Below is a small trained network, with its code and all its weights. Each question gives an input and a target symbol and asks what happens when units are switched off, that is, made to give their printed mean instead of their output.

import numpy as np


def w(rows, s, z=0):
    codes = np.array(rows[::2]) - 128.0
    scale = np.full(codes.shape[1], s)
    scale[-1] = z or s
    return codes * scale


def f(y):
    return np.maximum(y, 0)


def softmax(a):
    e = np.exp(a - a.max(-1, keepdims=True))
    return e / e.sum(-1, keepdims=True)


def log_softmax(a):
    a = a - a.max(-1, keepdims=True)
    return a - np.log(np.exp(a).sum(-1, keepdims=True))


def net(x, mask):
    ids = ['ΓΘΞΠΦΨαδζηλμ'.index(c) for c in x.split()]
    T = len(ids)
    res = E[ids] + P[:T]
    u = 0
    for l in range(2):
        q, k, v = (res @ M[l].T for M in (Q, K, V))
        z = softmax(np.where(np.tri(T) > 0, q @ k.T / 2**0.5, -1e9)) @ v
        res = res + np.where(mask[u], z, O[l][:, -1]) @ O[l][:, :-1]
        u += 1
        y = f(res @ A[l][:, :-1].T + A[l][:, -1])
        res = res + np.where(mask[u : u + 8], y, B[l][:, -1]) @ B[l][:, :-1]
        u += 8
    return log_softmax(res[-1] @ U[:, :-1].T + U[:, -1])


Q, K, V, O, A, B = {}, {}, {}, {}, {}, {}
E = w([
[124,63,154,120,75,181,65,84,49],'Γ',
[101,65,133,125,41,160,79,90,72],'Θ',
[110,37,187,130,216,113,137,213,213],'Ξ',
[122,30,169,231,100,143,230,71,75],'Π',
[79,160,224,217,83,39,108,248,118],'Φ',
[59,87,146,183,77,174,49,82,57],'Ψ',
[82,140,128,88,10,193,103,136,127],'α',
[139,150,142,36,182,147,115,148,91],'δ',
[141,172,137,111,202,166,105,103,139],'ζ',
[156,159,166,65,89,36,146,102,192],'η',
[169,149,78,168,153,146,81,150,201],'λ',
[70,127,50,98,151,83,114,98,146],'μ',
],0.012)
P = w([
[167,7,233,152,113,139,109,147,205],'0',
[93,49,202,109,104,186,83,132,209],'1',
[85,74,173,103,105,176,90,133,183],'2',
[88,102,153,106,100,153,87,118,157],'3',
[96,130,132,101,93,140,85,119,130],'4',
[102,155,108,97,89,129,78,115,114],'5',
[111,182,85,96,84,114,71,115,88],'6',
[126,209,60,97,76,108,71,114,63],'7',
[125,227,48,99,78,91,59,107,36],'8',
[144,255,20,97,74,88,54,105,6],'9',
],0.007)
Q[0] = w([
[194,154,127,179,197,70,246,166,169],'L0H0',
[164,86,132,175,138,110,160,71,98],'L0H0',
],0.014)
K[0] = w([
[99,2,207,147,148,141,133,143,159],'L0H0',
[108,41,164,177,53,203,201,97,102],'L0H0',
],0.0099)
V[0] = w([
[140,169,138,120,6,176,71,88,36],'L0H0',
[170,252,134,53,89,133,176,146,254],'L0H0',
],0.0055)
O[0] = w([
[197,122,185,165,135,130,180,35,180,253],'L0H0',
[139,79,77,150,121,219,254,166,76,149],'L0H0',
],0.0081,0.004)
A[0] = w([
[164,73,117,125,71,147,192,133,108,90],'L0N0',
[134,150,122,67,161,188,168,150,85,63],'L0N1',
[95,89,110,153,81,205,150,119,58,2],'L0N2',
[126,105,163,211,104,143,145,65,125,132],'L0N3',
[83,161,86,77,112,85,94,149,78,69],'L0N4',
[174,130,164,135,255,111,128,123,152,249],'L0N5',
[182,112,163,62,128,121,141,145,162,215],'L0N6',
[155,104,120,159,129,152,154,157,193,149],'L0N7',
],0.0097,0.0023)
B[0] = w([
[36,156,160,209,153,89,115,113,98,192],'L0N0',
[139,144,190,122,116,171,124,161,2,146],'L0N1',
[36,75,99,170,121,240,166,149,82,224],'L0N2',
[105,175,155,126,61,146,170,65,149,253],'L0N3',
[22,148,109,147,118,99,197,128,170,154],'L0N4',
[157,84,140,147,201,221,147,168,33,170],'L0N5',
[165,125,159,65,109,71,192,133,121,183],'L0N6',
[212,123,141,108,147,150,54,118,176,163],'L0N7',
],0.008,0.0063)
Q[1] = w([
[72,129,91,124,14,216,121,43,103],'L1H0',
[155,177,248,116,110,102,130,78,166],'L1H0',
],0.011)
K[1] = w([
[157,250,76,122,146,118,152,102,116],'L1H0',
[98,185,208,174,51,145,126,162,55],'L1H0',
],0.011)
V[1] = w([
[178,135,92,253,210,224,55,128,160],'L1H0',
[146,176,207,24,151,175,156,131,24],'L1H0',
],0.0067)
O[1] = w([
[139,204,171,141,17,126,146,145,1,82],'L1H0',
[118,254,219,196,211,190,96,160,215,251],'L1H0',
],0.0073,0.0027)
A[1] = w([
[159,140,114,63,11,89,54,105,81,16],'L1N0',
[109,163,131,184,102,175,164,116,31,34],'L1N1',
[110,68,109,71,119,139,187,114,14,114],'L1N2',
[158,108,171,103,127,146,181,55,224,113],'L1N3',
[197,124,142,82,209,159,96,198,90,218],'L1N4',
[66,133,98,165,206,182,77,117,103,23],'L1N5',
[254,31,154,141,184,153,86,140,105,3],'L1N6',
[182,167,113,60,110,82,36,95,213,135],'L1N7',
],0.0084,0.004)
B[1] = w([
[100,104,135,139,214,102,145,128,61,172],'L1N0',
[160,85,144,127,103,106,144,158,133,254],'L1N1',
[108,211,110,63,94,151,125,110,151,187],'L1N2',
[160,128,100,136,168,131,173,120,123,242],'L1N3',
[170,85,87,133,122,156,103,118,100,211],'L1N4',
[112,157,116,104,158,78,146,183,125,187],'L1N5',
[122,255,169,71,52,152,142,59,154,158],'L1N6',
[155,134,158,54,141,112,67,167,112,164],'L1N7',
],0.014,0.0087)
U = w([
[121,209,214,78,93,126,116,93,193,2],'Γ',
[200,169,81,93,101,204,49,115,141,175],'Θ',
[63,112,190,146,190,103,77,84,64,105],'Ξ',
[97,139,158,95,92,104,174,145,82,38],'Π',
[149,64,136,191,76,168,184,44,169,172],'Φ',
[89,249,147,146,158,131,136,132,165,94],'Ψ',
[97,75,17,177,215,105,196,208,62,145],'α',
[49,151,43,79,81,107,85,63,201,165],'δ',
[178,2,54,163,184,134,122,201,46,173],'ζ',
[108,134,222,184,49,71,75,202,171,200],'η',
[117,132,143,109,140,125,135,126,133,66],'λ',
[191,111,148,40,128,41,203,189,189,84],'μ',
],0.0074,0.0066)

Each question gives the input, a string of symbols that net reads in full, and the target symbol t.
The units are the heads (2 rows each of Q, K, V and O) and the neurons (one row each of A and B). Each row of codes is followed by its name. A weight is (code - 128) times the scale printed after its matrix; where a second scale follows, it is the last column's (O, A, B and U).
mask holds one flag per unit, layer by layer, with each layer's heads first. A switched-off unit (its flag False) gives its mean, the last column of its rows in O or B, instead of its output. The means were averaged over made-up inputs and are rounded, as every weight is.
A unit's drop is (log p(t) with every unit on - log p(t) with that unit switched off) / (log p(t) with every unit on - log p(t) with every unit switched off).
The circuit of an input: a set's keep is (log p(t) with only the set's units on - log p(t) with every unit switched off) / (log p(t) with every unit on - log p(t) with every unit switched off). Starting from the 12 units with the biggest drops (on a tie, the unit counted first), units are removed one at a time, each time the one whose removal leaves the highest keep (on an exact tie, the one counted first), for as long as the keep stays at least 0.8.
circuit, biggest first: the units of the circuit, biggest drop first
most important unit: the unit with the biggest drop
k most important neurons: the k neurons with the biggest drops, biggest first
top k neurons in layer l: the k neurons of layer l with the biggest drops, biggest first
input Ψ Π λ λ Φ η α Φ Γ, target Φ: most important unit	L0H0
input Ψ α Ξ Ψ Ψ Ξ, target ζ: circuit, biggest first	(L1N4, L0N5)
input ζ α Γ, target η: circuit, biggest first	(L0N2, L1H0, L0N5, L1N1)
input Ξ Ξ Γ Ψ, target Ξ: circuit, biggest first	(L0H0, L1N0, L1H0)
input Π μ Γ Ξ Φ Φ η Θ μ Ψ, target δ: circuit, biggest first	(L1H0, L1N2, L0N4, L0N2)
input ζ λ Θ Θ Ξ, target Θ: circuit, biggest first	(L1N6, L1N4, L0N5, L0N7)
input Ξ Φ δ δ λ, target Θ: top 3 neurons in layer 0	(L0N2, L0N7, L0N0)
input Ψ η Ξ Ξ α α Γ δ Θ, target Ψ: circuit, biggest first	(L1H0, L0N1)
input λ η α Ξ Φ λ η Ψ, target Π: top 2 neurons in layer 0	(L0N2, L0N7)
input α α η Ψ η Ξ Ψ, target α: circuit, biggest first	(L1H0, L1N5, L0N2)
input Ξ Ψ η α, target α: top 2 neurons in layer 0	(L0N6, L0N2)
input α Ψ η η μ α Θ Ψ, target Φ: top 2 neurons in layer 1	(L1N5, L1N7)
input Ξ λ α δ Θ Ψ λ, target ζ: circuit, biggest first	(L0N3, L1N2, L1N6)
input λ η λ η α Θ λ δ, target Θ: circuit, biggest first	(L1N2, L1N4, L0N1, L0H0)
input ζ Γ η α λ α λ η Γ, target Π: 2 most important neurons	(L1N2, L1N1)
input η α Ψ, target α: 4 most important neurons	(L0N2, L0N6, L1N5, L1N3)
input Ψ Γ λ α Θ, target Π: 4 most important neurons	(L0N2, L1N2, L1N0, L1N1)
input ζ Γ δ Ξ α, target Ψ: top 2 neurons in layer 0	(L0N2, L0N1)
input λ Θ Θ α η Ψ μ Γ μ, target δ: most important unit	L0N4
input Ψ Θ ζ Ψ Ξ Γ, target Ξ: top neuron in layer 0	(L0N2)
input α δ α Φ Φ η η α, target α: 2 most important neurons	(L1N5, L0N6)
input Ξ α Ξ Θ Ψ Φ α Ψ Ξ Ψ, target Ξ: top 2 neurons in layer 0	(L0N2, L0N6)
input Ψ Ψ Ψ Θ α Π λ Ψ, target Π: 2 most important neurons	(L1N2, L1N1)
input Ξ Ψ Ψ ζ, target Θ: top 4 neurons in layer 0	(L0N2, L0N3, L0N5, L0N0)
input α Π Ψ Γ, target Ξ: top 4 neurons in layer 1	(L1N0, L1N1, L1N7, L1N4)
